Below is a small trained network, with its code and all its weights. Each question gives an input and a target symbol and asks what happens when units are switched off, that is, made to give their printed mean instead of their output.

import numpy as np


def w(rows, s, z=0):
    codes = np.array(rows[::2]) - 128.0
    scale = np.full(codes.shape[1], s)
    scale[-1] = z or s
    return codes * scale


def f(y):
    return y / 2 * (1 + np.tanh(0.7978845608 * (y + 0.044715 * y**3)))


def softmax(a):
    e = np.exp(a - a.max(-1, keepdims=True))
    return e / e.sum(-1, keepdims=True)


def log_softmax(a):
    a = a - a.max(-1, keepdims=True)
    return a - np.log(np.exp(a).sum(-1, keepdims=True))


def net(x, mask):
    ids = ['ΘΞΠΦΨαβεζηλμστ'.index(c) for c in x.split()]
    T = len(ids)
    res = E[ids] + P[:T]
    u = 0
    for l in range(2):
        q, k, v = (res @ M[l].T for M in (Q, K, V))
        z = softmax(np.where(np.tri(T) > 0, q @ k.T / 3**0.5, -1e9)) @ v
        res = res + np.where(mask[u], z, O[l][:, -1]) @ O[l][:, :-1]
        u += 1
        y = f(res @ A[l][:, :-1].T + A[l][:, -1])
        res = res + np.where(mask[u : u + 12], y, B[l][:, -1]) @ B[l][:, :-1]
        u += 12
    return log_softmax(res[-1] @ U[:, :-1].T + U[:, -1])


Q, K, V, O, A, B = {}, {}, {}, {}, {}, {}
E = w([
[139,104,180,180,124,75,153,135,122],'Θ',
[155,95,179,141,102,57,125,149,127],'Ξ',
[165,120,187,182,169,106,166,126,120],'Π',
[82,79,140,58,56,175,4,107,196],'Φ',
[204,134,159,168,173,97,120,137,136],'Ψ',
[73,103,112,177,168,49,149,124,214],'α',
[153,102,187,178,155,121,146,144,106],'β',
[125,170,166,61,133,201,209,69,202],'ε',
[119,85,196,208,145,124,167,133,116],'ζ',
[204,146,156,128,88,113,33,153,179],'η',
[219,145,143,160,159,107,66,156,145],'λ',
[150,155,37,98,79,191,130,157,133],'μ',
[196,57,114,18,178,116,85,145,160],'σ',
[158,130,168,40,157,92,221,70,197],'τ',
],0.016)
P = w([
[124,61,219,83,94,156,203,176,108],'0',
[172,65,94,217,96,92,84,80,83],'1',
[154,122,144,140,199,150,149,177,182],'2',
[178,91,113,166,130,108,65,30,120],'3',
[98,138,102,167,202,123,138,187,136],'4',
[158,101,115,141,152,111,55,3,128],'5',
[69,159,86,162,218,122,135,173,126],'6',
[115,93,72,167,159,103,46,11,100],'7',
[54,156,67,172,214,107,137,181,95],'8',
],0.011)
Q[0] = w([
[136,94,132,158,118,80,57,12,96],'L0H0',
[172,52,114,164,159,104,91,6,118],'L0H0',
[143,170,143,89,118,77,110,172,129],'L0H0',
],0.02)
K[0] = w([
[28,132,31,57,160,128,104,97,186],'L0H0',
[45,150,2,25,210,114,149,41,91],'L0H0',
[169,227,191,113,91,44,85,161,128],'L0H0',
],0.013)
V[0] = w([
[145,219,160,191,127,254,133,99,33],'L0H0',
[222,170,51,59,149,50,219,150,76],'L0H0',
[197,100,151,62,161,160,27,172,10],'L0H0',
],0.0094)
O[0] = w([
[208,114,172,168,145,213,132,108,124,2],'L0H0',
[93,3,49,193,199,109,133,126,192,26],'L0H0',
[107,70,94,86,147,129,145,156,8,208],'L0H0',
],0.007,0.0079)
A[0] = w([
[164,86,40,82,193,164,77,105,89,101],'L0N0',
[194,80,134,155,121,187,55,11,96,57],'L0N1',
[57,134,145,101,156,143,137,187,243,77],'L0N2',
[145,24,49,205,171,181,58,44,159,79],'L0N3',
[171,171,103,210,44,113,107,28,109,159],'L0N4',
[144,165,99,228,127,96,107,86,184,75],'L0N5',
[92,118,114,62,85,167,185,165,64,4],'L0N6',
[145,113,69,87,196,167,178,183,124,233],'L0N7',
[217,105,73,170,81,85,67,148,153,149],'L0N8',
[190,236,111,136,143,111,104,171,185,125],'L0N9',
[202,141,107,61,70,162,192,157,132,13],'L0N10',
[8,36,123,212,149,235,1,194,227,103],'L0N11',
],0.008,0.0042)
B[0] = w([
[163,127,76,216,121,93,62,159,136,238],'L0N0',
[121,102,113,228,108,181,189,147,35,175],'L0N1',
[242,96,136,142,106,175,128,155,74,179],'L0N2',
[72,223,55,36,248,129,124,18,86,228],'L0N3',
[253,152,136,183,24,129,162,121,211,236],'L0N4',
[85,202,117,140,78,115,174,137,188,193],'L0N5',
[113,136,186,209,139,119,166,42,193,207],'L0N6',
[72,232,199,98,27,132,120,134,164,254],'L0N7',
[87,90,229,112,211,161,150,40,121,226],'L0N8',
[2,116,132,137,72,71,210,141,77,194],'L0N9',
[124,47,52,172,166,108,53,166,168,154],'L0N10',
[178,75,192,99,20,134,191,189,155,197],'L0N11',
],0.0081,0.0049)
Q[1] = w([
[8,109,136,195,99,169,213,180,173],'L1H0',
[133,114,238,164,100,254,78,33,28],'L1H0',
[66,128,202,214,154,104,54,247,107],'L1H0',
],0.0078)
K[1] = w([
[136,170,146,149,137,175,161,169,167],'L1H0',
[103,131,144,141,88,251,104,107,104],'L1H0',
[135,127,218,175,157,69,82,172,79],'L1H0',
],0.013)
V[1] = w([
[17,168,64,153,45,208,26,186,73],'L1H0',
[111,2,63,91,73,120,117,12,167],'L1H0',
[132,180,188,190,179,64,96,140,163],'L1H0',
],0.0061)
O[1] = w([
[101,72,169,111,120,161,255,85,89,105],'L1H0',
[74,201,61,42,144,101,137,72,76,201],'L1H0',
[128,89,76,148,111,95,136,191,169,251],'L1H0',
],0.0043,0.0028)
A[1] = w([
[119,150,119,198,204,204,124,112,126,162],'L1N0',
[131,42,113,69,138,169,91,171,73,171],'L1N1',
[197,83,84,183,130,102,95,135,113,1],'L1N2',
[139,54,215,72,154,103,183,133,159,191],'L1N3',
[115,85,78,125,162,86,147,156,151,72],'L1N4',
[210,36,85,122,110,147,44,155,86,91],'L1N5',
[58,140,115,79,156,146,92,120,83,61],'L1N6',
[145,56,116,127,86,154,9,106,172,192],'L1N7',
[94,107,112,118,171,136,85,67,80,55],'L1N8',
[136,115,105,140,141,140,166,72,158,42],'L1N9',
[105,109,102,160,140,212,172,84,162,132],'L1N10',
[125,164,107,137,136,151,165,192,115,213],'L1N11',
],0.014,0.0051)
B[1] = w([
[152,130,121,40,54,88,55,151,199,184],'L1N0',
[217,174,113,117,145,103,68,152,214,194],'L1N1',
[158,142,86,84,184,186,227,212,164,143],'L1N2',
[69,146,80,149,138,124,133,145,87,255],'L1N3',
[168,141,206,103,144,106,122,112,136,181],'L1N4',
[3,40,218,150,106,179,185,29,91,172],'L1N5',
[169,58,216,173,160,149,115,118,169,246],'L1N6',
[136,170,93,161,170,95,154,166,84,224],'L1N7',
[101,118,50,125,83,84,199,168,94,251],'L1N8',
[128,105,102,152,161,245,105,87,109,175],'L1N9',
[120,95,146,197,164,86,99,162,81,164],'L1N10',
[124,126,149,130,186,150,79,150,108,191],'L1N11',
],0.015,0.0078)
U = w([
[201,150,90,207,151,114,147,159,119,31],'Θ',
[4,175,106,194,187,56,100,222,77,252],'Ξ',
[203,166,180,98,178,93,16,215,183,234],'Π',
[226,166,157,137,57,85,131,100,15,173],'Φ',
[166,129,77,136,119,91,122,164,136,55],'Ψ',
[115,135,117,222,67,66,124,126,216,4],'α',
[111,31,221,118,80,142,73,125,162,104],'β',
[191,59,239,198,104,146,6,117,159,145],'ε',
[187,114,132,191,118,148,149,186,132,56],'ζ',
[122,87,164,179,130,128,152,119,92,23],'η',
[97,79,119,116,89,115,121,144,145,58],'λ',
[125,51,71,149,97,88,47,99,63,51],'μ',
[172,73,138,171,130,33,136,130,118,57],'σ',
[142,139,84,143,196,92,116,39,147,144],'τ',
],0.0042,0.0041)

Each question gives the input, a string of symbols that net reads in full, and the target symbol t.
The units are the heads (3 rows each of Q, K, V and O) and the neurons (one row each of A and B). Each row of codes is followed by its name. A weight is (code - 128) times the scale printed after its matrix; where a second scale follows, it is the last column's (O, A, B and U).
mask holds one flag per unit, layer by layer, with each layer's heads first. A switched-off unit (its flag False) gives its mean, the last column of its rows in O or B, instead of its output. The means were averaged over made-up inputs and are rounded, as every weight is.
A unit's drop is (log p(t) with every unit on - log p(t) with that unit switched off) / (log p(t) with every unit on - log p(t) with every unit switched off).
The circuit of an input: a set's keep is (log p(t) with only the set's units on - log p(t) with every unit switched off) / (log p(t) with every unit on - log p(t) with every unit switched off). Starting from the 12 units with the biggest drops (on a tie, the unit counted first), units are removed one at a time, each time the one whose removal leaves the highest keep (on an exact tie, the one counted first), for as long as the keep stays at least 0.8.
circuit, biggest first: the units of the circuit, biggest drop first
top k neurons: the k neurons with the biggest drops, biggest first
k most important neurons of layer l: the k neurons of layer l with the biggest drops, biggest first
input Π σ η ζ τ Ψ λ Π η, target Π: top neuron : [L0N6]
input Ψ Ψ μ τ τ Φ μ α, target α: 2 most important neurons of layer 0 : [L0N5; L0N4]
input μ τ Ξ ζ η Π Ψ ζ, target τ: circuit, biggest first : [L0N3; L0H0]
input η ζ σ η λ β α η, target α: 3 most important neurons of layer 0 : [L0N4; L0N5; L0N9]
input Φ Φ Φ τ α Ψ, target α: circuit, biggest first : [L0H0; L0N5]
input η Π Φ, target Ξ: 4 most important neurons of layer 1 : [L1N7; L1N3; L1N5; L1N6]
input Φ Φ μ β, target μ: 4 most important neurons of layer 1 : [L1N8; L1N0; L1N9; L1N10]
input η Φ λ Θ η τ Π Ψ, target τ: top 2 neurons : [L0N3; L1N9]
input ζ Ξ τ ζ μ σ σ, target Π: circuit, biggest first : [L1N5; L1N8]
input λ η Φ Π Π η ζ μ, target μ: top 3 neurons : [L0N3; L1N8; L1N0]
input Φ τ Ψ ζ Θ Θ Φ, target Π: top 3 neurons : [L1N1; L0N7; L0N4]
input β ε Θ Θ ε τ η λ, target τ: circuit, biggest first : [L0H0; L0N3]
input σ ε Ψ β ζ η, target ε: 3 most important neurons of layer 1 : [L1N9; L1N10; L1N8]
input σ η ε η Π ζ Ψ τ, target τ: top neuron : [L1N9]
input σ ζ Φ, target Ξ: circuit, biggest first : [L1N3; L0N11]
input η ζ η Ξ Φ Π, target Φ: circuit, biggest first : [L0H0; L0N4]
input β Φ Φ Φ Π ζ Φ, target β: 2 most important neurons of layer 0 : [L0N6; L0N0]
input η α σ ζ Ξ ζ, target σ: top 3 neurons : [L1N8; L1N6; L0N3]
input ε Φ Ψ, target Ξ: 4 most important neurons of layer 0 : [L0N9; L0N7; L0N4; L0N0]
input τ ζ Ξ τ Φ α λ Π ζ, target Π: circuit, biggest first : [L0H0; L1N0]
input η ζ Θ τ α η Φ β, target Φ: top 2 neurons : [L0N4; L1N6]
input Π ζ λ λ η, target Ξ: top 3 neurons : [L0N3; L1N3; L1N6]
input ε η Ψ Θ, target ε: circuit, biggest first : [L0H0; L1N8]
input λ Φ Θ α Ξ η, target α: circuit, biggest first : [L0H0; L0N9; L0N4]
